Below are the code and all the weights of a small trained network. Each question names an input and a class and asks about switching units off, where a switched-off unit gives its printed mean instead of its output.

import numpy as np


def w(rows, s, z=0):
    codes = np.array(rows[::2]) - 128.0
    scale = np.full(codes.shape[1], s)
    scale[-1] = z or s
    return codes * scale


def f(y):
    return y / 2 * (1 + np.tanh(0.7978845608 * (y + 0.044715 * y**3)))


def log_softmax(a):
    a = a - a.max(-1, keepdims=True)
    return a - np.log(np.exp(a).sum(-1, keepdims=True))


def net(x, mask):
    res = np.array(x, float).reshape(1, 5) / 4 @ E
    y = f(res @ A[0][:, :-1].T + A[0][:, -1])
    res = res + np.where(mask, y, B[0][:, -1]) @ B[0][:, :-1]
    return log_softmax(res[-1] @ U[:, :-1].T + U[:, -1])


A, B = {}, {}
E = w([
[154,182,9,141],'x0',
[215,118,134,84],'x1',
[137,129,126,124],'x2',
[146,255,243,184],'x3',
[166,72,133,227],'x4',
],0.0083)
A[0] = w([
[166,164,47,158,80],'neuron 1',
[142,92,85,99,138],'neuron 2',
[241,123,142,91,127],'neuron 3',
[132,116,139,136,28],'neuron 4',
[134,67,47,125,195],'neuron 5',
[122,182,133,168,103],'neuron 6',
[93,154,126,95,222],'neuron 7',
[182,182,56,145,32],'neuron 8',
[249,147,140,39,221],'neuron 9',
[93,149,163,14,102],'neuron 10',
[62,138,102,148,221],'neuron 11',
[193,71,158,198,116],'neuron 12',
[69,64,114,88,120],'neuron 13',
[80,72,198,134,132],'neuron 14',
[107,155,162,22,54],'neuron 15',
[125,206,156,123,161],'neuron 16',
[116,93,186,128,65],'neuron 17',
[150,104,128,176,70],'neuron 18',
[215,93,131,193,110],'neuron 19',
[152,146,86,152,54],'neuron 20',
[102,149,144,56,49],'neuron 21',
[105,187,48,190,156],'neuron 22',
[176,89,141,184,99],'neuron 23',
[143,165,153,140,51],'neuron 24',
[147,143,113,127,51],'neuron 25',
[114,146,134,196,89],'neuron 26',
[112,175,116,79,72],'neuron 27',
[181,179,174,133,52],'neuron 28',
[94,157,144,37,59],'neuron 29',
[121,106,158,116,37],'neuron 30',
[207,140,112,115,253],'neuron 31',
[155,99,120,183,91],'neuron 32',
[104,75,195,101,60],'neuron 33',
[128,160,126,115,36],'neuron 34',
[144,96,156,174,77],'neuron 35',
[155,146,162,160,43],'neuron 36',
[171,225,179,179,40],'neuron 37',
],0.012,0.0054)
B[0] = w([
[123,159,142,74,181],'neuron 1',
[195,76,137,132,190],'neuron 2',
[94,121,211,178,192],'neuron 3',
[153,168,73,90,112],'neuron 4',
[163,123,144,169,255],'neuron 5',
[173,94,132,132,174],'neuron 6',
[107,105,137,178,189],'neuron 7',
[166,202,146,86,169],'neuron 8',
[86,107,169,158,247],'neuron 9',
[93,108,111,127,195],'neuron 10',
[117,125,210,150,194],'neuron 11',
[53,126,93,125,203],'neuron 12',
[230,100,123,176,196],'neuron 13',
[158,177,182,71,195],'neuron 14',
[93,135,89,125,176],'neuron 15',
[153,104,101,180,221],'neuron 16',
[157,175,92,92,155],'neuron 17',
[96,163,84,118,141],'neuron 18',
[71,141,93,135,193],'neuron 19',
[137,174,93,42,136],'neuron 20',
[104,130,73,123,150],'neuron 21',
[110,181,196,80,206],'neuron 22',
[64,149,65,117,171],'neuron 23',
[176,89,75,129,151],'neuron 24',
[137,140,96,108,118],'neuron 25',
[120,100,99,160,162],'neuron 26',
[95,137,94,136,153],'neuron 27',
[193,73,84,127,192],'neuron 28',
[95,119,76,131,170],'neuron 29',
[155,134,114,84,121],'neuron 30',
[100,141,169,133,218],'neuron 31',
[112,129,114,119,154],'neuron 32',
[184,255,134,55,163],'neuron 33',
[141,137,97,122,121],'neuron 34',
[118,128,106,115,154],'neuron 35',
[138,108,117,126,157],'neuron 36',
[185,88,93,129,246],'neuron 37',
],0.0087,0.0084)
U = w([
[119,98,191,143,254],'0',
[211,74,95,139,29],'1',
[157,158,155,10,73],'2',
[116,97,169,139,179],'3',
[64,106,47,108,69],'4',
],0.013,0.0064)

Each question gives the input, the list of numbers given to net, and the class t.
The units are the neurons (one row each of A and B). Each row of codes is followed by its name. A weight is (code - 128) times the scale printed after its matrix; where a second scale follows, it is the last column's (A, B and U).
mask holds one flag per neuron, in row order. A switched-off neuron (its flag False) gives its mean, the last column of its row in B, instead of its output. The means were averaged over made-up inputs and are rounded, as every weight is.
A unit's drop is (log p(t) with every unit on - log p(t) with that unit switched off) / (log p(t) with every unit on - log p(t) with every unit switched off).
The circuit of an input: a set's keep is (log p(t) with only the set's units on - log p(t) with every unit switched off) / (log p(t) with every unit on - log p(t) with every unit switched off). Starting from the 12 units with the biggest drops (on a tie, the unit counted first), units are removed one at a time, each time the one whose removal leaves the highest keep (on an exact tie, the one counted first), for as long as the keep stays at least 0.8.
units of the circuit, in order: the units of the circuit, biggest drop first
most important unit: the unit with the biggest drop
k most important neurons: the k neurons with the biggest drops, biggest first
input [-4,2,2,-2,1], class 2: units of the circuit, in order => [neuron 33; neuron 16]
input [-1,1,1,-7,-6], class 1: units of the circuit, in order => [neuron 13]
input [4,8,0,2,1], class 0: 2 most important neurons => [neuron 3; neuron 9]
input [-8,-7,0,0,3], class 2: units of the circuit, in order => [neuron 33; neuron 14]
input [-7,-3,4,-4,8], class 4: units of the circuit, in order => [neuron 12; neuron 23]
input [-6,4,3,5,1], class 2: units of the circuit, in order => [neuron 33; neuron 14]
input [-5,5,-1,0,-6], class 4: units of the circuit, in order => [neuron 15; neuron 29]
input [-8,0,0,6,-3], class 2: 2 most important neurons => [neuron 33; neuron 14]
input [7,-7,0,-8,0], class 1: 2 most important neurons => [neuron 13; neuron 5]
input [3,1,5,6,-2], class 1: units of the circuit, in order => [neuron 37; neuron 28]
input [-8,1,-4,-1,8], class 2: 2 most important neurons => [neuron 14; neuron 33]
input [5,7,4,2,-6], class 0: 2 most important neurons => [neuron 9; neuron 3]
input [5,2,-2,-8,-7], class 1: 3 most important neurons => [neuron 13; neuron 2; neuron 5]
input [6,8,6,6,-3], class 0: units of the circuit, in order => [neuron 9]
input [-8,0,0,8,0], class 1: units of the circuit, in order => [neuron 37; neuron 28; neuron 24]
input [-7,-1,0,4,-6], class 2: 2 most important neurons => [neuron 33; neuron 14]
input [-7,-7,-6,0,-8], class 4: 2 most important neurons => [neuron 29; neuron 10]
input [-2,8,0,-7,-4], class 0: 3 most important neurons => [neuron 9; neuron 3; neuron 37]
input [-6,-1,-1,-7,3], class 1: 2 most important neurons => [neuron 13; neuron 22]
input [5,5,-5,0,6], class 4: most important unit => neuron 19
